Below are the code and all the weights of a small trained network. Each question names an input and a class and asks about switching units off, where a switched-off unit gives its printed mean instead of its output.

import numpy as np


def w(rows, s, z=0):
    codes = np.array(rows[::2]) - 128.0
    scale = np.full(codes.shape[1], s)
    scale[-1] = z or s
    return codes * scale


def f(y):
    return y / 2 * (1 + np.tanh(0.7978845608 * (y + 0.044715 * y**3)))


def log_softmax(a):
    a = a - a.max(-1, keepdims=True)
    return a - np.log(np.exp(a).sum(-1, keepdims=True))


def net(x, mask):
    res = np.array(x, float).reshape(1, 7) / 4 @ E
    y = f(res @ A[0][:, :-1].T + A[0][:, -1])
    res = res + np.where(mask, y, B[0][:, -1]) @ B[0][:, :-1]
    return log_softmax(res[-1] @ U[:, :-1].T + U[:, -1])


A, B = {}, {}
E = w([
[128,127,127],'x0',
[134,128,134],'x1',
[120,126,119],'x2',
[158,39,147],'x3',
[122,126,118],'x4',
[14,111,255],'x5',
[107,221,116],'x6',
],0.0096)
A[0] = w([
[68,189,188,138],'neuron 0',
[226,41,112,202],'neuron 1',
[90,45,174,125],'neuron 2',
[187,68,149,102],'neuron 3',
[218,73,61,249],'neuron 4',
[52,145,139,123],'neuron 5',
[107,47,203,199],'neuron 6',
[179,186,94,161],'neuron 7',
[2,204,173,178],'neuron 8',
[218,212,83,252],'neuron 9',
[164,180,89,139],'neuron 10',
[144,82,190,162],'neuron 11',
],0.0088,0.0043)
B[0] = w([
[234,80,172,204],'neuron 0',
[254,90,44,202],'neuron 1',
[52,21,104,196],'neuron 2',
[177,41,109,152],'neuron 3',
[218,194,51,223],'neuron 4',
[186,81,163,172],'neuron 5',
[38,37,139,227],'neuron 6',
[63,197,90,182],'neuron 7',
[243,114,226,254],'neuron 8',
[92,224,60,237],'neuron 9',
[30,226,66,172],'neuron 10',
[82,15,109,176],'neuron 11',
],0.0059,0.0091)
U = w([
[130,183,92,196],'0',
[245,142,173,142],'1',
[52,133,240,195],'2',
[18,79,144,1],'3',
[2,241,133,55],'4',
],0.0069,0.0057)

Each question gives the input, the list of numbers given to net, and the class t.
The units are the neurons (one row each of A and B). Each row of codes is followed by its name. A weight is (code - 128) times the scale printed after its matrix; where a second scale follows, it is the last column's (A, B and U).
mask holds one flag per neuron, in row order. A switched-off neuron (its flag False) gives its mean, the last column of its row in B, instead of its output. The means were averaged over made-up inputs and are rounded, as every weight is.
A unit's drop is (log p(t) with every unit on - log p(t) with that unit switched off) / (log p(t) with every unit on - log p(t) with every unit switched off).
The circuit of an input: a set's keep is (log p(t) with only the set's units on - log p(t) with every unit switched off) / (log p(t) with every unit on - log p(t) with every unit switched off). Starting from all 12 units, units are removed one at a time, each time the one whose removal leaves the highest keep (on an exact tie, the one counted first), for as long as the keep stays at least 0.8.
circuit, biggest first: the units of the circuit, biggest drop first
most important unit: the unit with the biggest drop
top k neurons: the k neurons with the biggest drops, biggest first
drop when u is switched off: that unit's drop, to one decimal
input [0,7,7,7,4,6,-3], class 3: circuit, biggest first	[neuron 2; neuron 6]
input [-3,-7,4,6,-6,1,-7], class 3: most important unit	neuron 6
input [6,-8,7,-8,-4,4,1], class 1: circuit, biggest first	[neuron 8; neuron 0]
input [-8,2,-7,8,-4,-7,7], class 0: circuit, biggest first	[neuron 9; neuron 8]
input [-3,1,-8,4,-3,5,-1], class 3: top 2 neurons	[neuron 2; neuron 6]
input [-8,8,4,4,-1,1,0], class 3: top 2 neurons	[neuron 8; neuron 0]
input [6,7,2,6,-1,8,-5], class 3: top 3 neurons	[neuron 2; neuron 6; neuron 11]
input [-3,7,8,-4,-1,-8,3], class 4: drop when neuron 9 is switched off	0.2
input [-8,-8,-5,-6,5,-8,6], class 4: drop when neuron 10 is switched off	0.1
input [0,3,5,-2,-5,5,8], class 1: drop when neuron 0 is switched off	0.1
input [-2,-5,-2,-2,4,4,2], class 1: drop when neuron 4 is switched off	-0.3
